Below are the code and all the weights of a small trained network. Each question names an input and a target symbol and asks about switching units off, where a switched-off unit gives its printed mean instead of its output.

import numpy as np


def w(rows, s, z=0):
    codes = np.array(rows[::2]) - 128.0
    scale = np.full(codes.shape[1], s)
    scale[-1] = z or s
    return codes * scale


def f(y):
    return y / 2 * (1 + np.tanh(0.7978845608 * (y + 0.044715 * y**3)))


def softmax(a):
    e = np.exp(a - a.max(-1, keepdims=True))
    return e / e.sum(-1, keepdims=True)


def log_softmax(a):
    a = a - a.max(-1, keepdims=True)
    return a - np.log(np.exp(a).sum(-1, keepdims=True))


def net(x, mask):
    ids = ['βδηπσφ'.index(c) for c in x.split()]
    T = len(ids)
    res = E[ids] + P[:T]
    r = res
    for j in range(2):
        rows = slice(4 * j, 4 * j + 4)
        q, k, v = (r @ M[0][rows].T for M in (Q, K, V))
        z = softmax(np.where(np.tri(T) > 0, q @ k.T / 4**0.5, -1e9)) @ v
        o = O[0][rows]
        res = res + np.where(mask[j], z, o[:, -1]) @ o[:, :-1]
    y = f(res @ A[0][:, :-1].T + A[0][:, -1])
    res = res + np.where(mask[2:6], y, B[0][:, -1]) @ B[0][:, :-1]
    return log_softmax(res[-1] @ U[:, :-1].T + U[:, -1])


Q, K, V, O, A, B = {}, {}, {}, {}, {}, {}
E = w([
[111,134,63,95,149,182,135],'β',
[102,101,107,173,201,14,78],'δ',
[167,49,128,173,101,128,149],'η',
[88,102,7,210,103,128,181],'π',
[138,205,107,179,219,159,151],'σ',
[173,157,157,234,86,137,167],'φ',
],0.015)
P = w([
[255,113,36,158,89,138,53],'0',
[153,47,143,41,194,135,219],'1',
[91,142,205,103,61,68,132],'2',
[161,62,141,192,138,184,56],'3',
[75,4,202,115,174,159,216],'4',
[30,141,228,112,53,125,107],'5',
[152,104,100,182,158,174,48],'6',
],0.011)
Q[0] = w([
[158,115,108,194,161,161,68],'head 1',
[73,34,156,163,231,137,237],'head 1',
[170,139,145,175,160,166,199],'head 1',
[185,170,81,163,127,104,80],'head 1',
[106,147,156,110,91,147,98],'head 2',
[154,167,103,128,94,95,106],'head 2',
[129,73,142,133,120,143,106],'head 2',
[49,140,193,111,89,79,253],'head 2',
],0.013)
K[0] = w([
[166,130,108,90,103,206,131],'head 1',
[93,164,159,192,107,150,139],'head 1',
[136,160,144,143,127,174,181],'head 1',
[192,158,93,97,92,111,142],'head 1',
[116,106,94,148,156,119,139],'head 2',
[117,134,100,97,148,99,173],'head 2',
[160,130,126,159,122,129,119],'head 2',
[2,115,206,157,118,175,159],'head 2',
],0.018)
V[0] = w([
[110,229,191,136,178,206,124],'head 1',
[136,108,196,121,131,106,72],'head 1',
[155,122,154,103,54,220,167],'head 1',
[145,148,35,131,79,111,153],'head 1',
[139,113,101,190,217,75,125],'head 2',
[196,152,147,182,53,154,146],'head 2',
[85,178,25,204,115,120,148],'head 2',
[131,253,154,144,200,150,164],'head 2',
],0.012)
O[0] = w([
[134,119,64,151,204,87,184,10],'head 1',
[148,206,206,37,126,72,178,71],'head 1',
[203,143,92,133,139,254,204,108],'head 1',
[80,80,129,138,161,185,124,201],'head 1',
[137,159,47,191,181,56,194,223],'head 2',
[171,235,177,51,7,141,161,192],'head 2',
[6,101,140,121,99,41,194,229],'head 2',
[47,253,221,229,209,191,188,2],'head 2',
],0.0087,0.0079)
A[0] = w([
[70,115,232,7,143,99,159,62],'neuron 1',
[254,112,162,79,122,113,92,254],'neuron 2',
[93,88,61,199,167,230,33,89],'neuron 3',
[150,28,72,152,223,181,194,17],'neuron 4',
],0.0082,0.0033)
B[0] = w([
[111,122,118,217,185,145,152,173],'neuron 1',
[174,208,56,171,202,163,123,247],'neuron 2',
[153,127,254,213,181,136,133,224],'neuron 3',
[168,178,216,18,159,82,79,239],'neuron 4',
],0.0095,0.011)
U = w([
[149,62,151,124,140,161,58,246],'β',
[185,137,137,45,125,15,134,5],'δ',
[166,88,55,103,162,136,98,207],'η',
[139,2,64,108,150,118,172,141],'π',
[175,71,97,158,171,123,244,82],'σ',
[150,167,185,9,54,100,99,120],'φ',
],0.006,0.0016)

Each question gives the input, a string of symbols that net reads in full, and the target symbol t.
The units are the heads (4 rows each of Q, K, V and O) and the neurons (one row each of A and B). Each row of codes is followed by its name. A weight is (code - 128) times the scale printed after its matrix; where a second scale follows, it is the last column's (O, A, B and U).
mask holds one flag per unit, heads first, then neurons. A switched-off unit (its flag False) gives its mean, the last column of its rows in O or B, instead of its output. The means were averaged over made-up inputs and are rounded, as every weight is.
A unit's drop is (log p(t) with every unit on - log p(t) with that unit switched off) / (log p(t) with every unit on - log p(t) with every unit switched off).
The circuit of an input: a set's keep is (log p(t) with only the set's units on - log p(t) with every unit switched off) / (log p(t) with every unit on - log p(t) with every unit switched off). Starting from all 6 units, units are removed one at a time, each time the one whose removal leaves the highest keep (on an exact tie, the one counted first), for as long as the keep stays at least 0.8.
units of the circuit, in order: the units of the circuit, biggest drop first
k most important neurons: the k neurons with the biggest drops, biggest first
heads that matter: for each layer, one digit per head in row order, 1 if its drop is at least 0.15 and else 0, layers parted by /
drop of u: that unit's drop, to one decimal
input σ β β σ, target σ: units of the circuit, in order => [head 2]
input η σ β β β, target φ: units of the circuit, in order => [neuron 4; head 1; neuron 2]
input δ φ η, target η: units of the circuit, in order => [neuron 2; head 2; neuron 4]
input σ β π, target π: units of the circuit, in order => [head 2; neuron 4; head 1]
input η β η β σ, target δ: units of the circuit, in order => [head 1; neuron 4]
input δ β π δ, target δ: heads that matter => 01
input β β δ η β, target η: units of the circuit, in order => [head 2; neuron 2]
input η β η σ η β, target η: units of the circuit, in order => [head 2; head 1; neuron 2; neuron 4]
input φ σ η σ, target φ: heads that matter => 01
input η β β π η σ δ, target η: heads that matter => 01
input β π η σ δ, target δ: heads that matter => 10
input β β η, target η: 3 most important neurons => [neuron 2; neuron 4; neuron 3]
input φ δ β β δ η β, target φ: heads that matter => 01
input φ β σ σ β σ η, target φ: heads that matter => 01
input β σ σ π σ, target δ: units of the circuit, in order => [neuron 4; head 1]
input σ β β β σ π, target π: heads that matter => 00
input β η σ, target σ: heads that matter => 11
input σ π β η, target σ: heads that matter => 01
input φ β π η, target φ: most important neuron => [neuron 3]
input π β φ β β η φ, target π: heads that matter => 11
input δ β δ η φ β φ, target δ: 3 most important neurons => [neuron 4; neuron 2; neuron 1]
input σ β η β β η δ, target σ: drop of head 1 => 0.1
input η β β η π, target β: drop of neuron 3 => 0.3
